Below is a small trained network, with its code and all its weights. Each question gives an input and a class and asks what happens when units are switched off, that is, made to give their printed mean instead of their output.

import numpy as np


def w(rows, s, z=0):
    codes = np.array(rows[::2]) - 128.0
    scale = np.full(codes.shape[1], s)
    scale[-1] = z or s
    return codes * scale


def f(y):
    return y / 2 * (1 + np.tanh(0.7978845608 * (y + 0.044715 * y**3)))


def log_softmax(a):
    a = a - a.max(-1, keepdims=True)
    return a - np.log(np.exp(a).sum(-1, keepdims=True))


def net(x, mask):
    res = np.array(x, float).reshape(1, 5) / 4 @ E
    y = f(res @ A[0][:, :-1].T + A[0][:, -1])
    res = res + np.where(mask, y, B[0][:, -1]) @ B[0][:, :-1]
    return log_softmax(res[-1] @ U[:, :-1].T + U[:, -1])


A, B = {}, {}
E = w([
[39,130,125,125,71,178],'x0',
[151,178,211,152,21,200],'x1',
[80,254,48,86,74,41],'x2',
[222,108,2,159,61,185],'x3',
[220,116,117,231,137,58],'x4',
],0.0063)
A[0] = w([
[163,43,234,186,107,170,206],'N0',
[190,140,48,170,90,80,204],'N1',
[140,123,152,112,190,72,212],'N2',
[108,101,2,93,157,148,225],'N3',
[136,89,170,137,194,61,197],'N4',
[201,82,171,168,103,228,195],'N5',
[82,164,188,94,68,145,193],'N6',
[129,196,89,26,113,96,247],'N7',
[58,114,60,118,151,210,205],'N8',
[101,106,219,155,135,231,253],'N9',
],0.0084,0.0036)
B[0] = w([
[185,205,184,96,178,145,254],'N0',
[133,215,1,224,107,74,235],'N1',
[82,85,126,124,207,46,202],'N2',
[127,75,59,122,68,94,238],'N3',
[121,87,155,141,235,75,212],'N4',
[187,185,101,89,131,148,239],'N5',
[102,138,202,168,98,192,215],'N6',
[32,147,82,117,111,147,243],'N7',
[140,43,111,94,64,152,200],'N8',
[204,94,200,124,100,149,249],'N9',
],0.008,0.0064)
U = w([
[83,51,187,115,224,31,213],'0',
[240,167,172,56,149,180,125],'1',
[100,115,226,165,63,179,61],'2',
[134,163,36,241,96,71,214],'3',
[87,2,94,27,75,144,2],'4',
[10,202,152,95,123,147,62],'5',
],0.0075,0.00073)

Each question gives the input, the list of numbers given to net, and the class t.
The units are the neurons (one row each of A and B). Each row of codes is followed by its name. A weight is (code - 128) times the scale printed after its matrix; where a second scale follows, it is the last column's (A, B and U).
mask holds one flag per neuron, in row order. A switched-off neuron (its flag False) gives its mean, the last column of its row in B, instead of its output. The means were averaged over made-up inputs and are rounded, as every weight is.
A unit's drop is (log p(t) with every unit on - log p(t) with that unit switched off) / (log p(t) with every unit on - log p(t) with every unit switched off).
The circuit of an input: a set's keep is (log p(t) with only the set's units on - log p(t) with every unit switched off) / (log p(t) with every unit on - log p(t) with every unit switched off). Starting from all 10 units, units are removed one at a time, each time the one whose removal leaves the highest keep (on an exact tie, the one counted first), for as long as the keep stays at least 0.8.
circuit, biggest first: the units of the circuit, biggest drop first
unit that matters most: the unit with the biggest drop
top k neurons: the k neurons with the biggest drops, biggest first
drop of u: that unit's drop, to one decimal
input [4,2,-3,2,-2], class 1: circuit, biggest first => [N5 N7 N9]
input [2,7,-1,2,7], class 1: circuit, biggest first => [N0 N5]
input [3,3,-8,-8,6], class 1: unit that matters most => N0
input [3,2,1,4,-4], class 4: circuit, biggest first => [N8 N0]
input [5,-1,-6,-3,-6], class 1: top 3 neurons => [N0 N9 N7]
input [7,6,4,-1,-7], class 2: top 2 neurons => [N6 N9]
input [8,7,-5,1,-4], class 1: circuit, biggest first => [N5 N0]
input [0,-4,6,3,-7], class 4: circuit, biggest first => [N8 N3]
input [4,-6,2,-2,-6], class 4: circuit, biggest first => [N8 N3]
input [-5,7,3,-8,-2], class 2: top 3 neurons => [N6 N9 N1]
input [2,-3,-1,-1,-7], class 4: drop of N8 => 0.2
input [1,7,-2,1,8], class 1: drop of N0 => 0.2
input [2,6,-4,-1,-1], class 1: drop of N5 => 0.1
input [7,2,2,6,-7], class 4: circuit, biggest first => [N8]
input [4,-6,2,2,-3], class 4: circuit, biggest first => [N8 N3]
input [0,4,-6,-3,-7], class 1: drop of N0 => 0.2
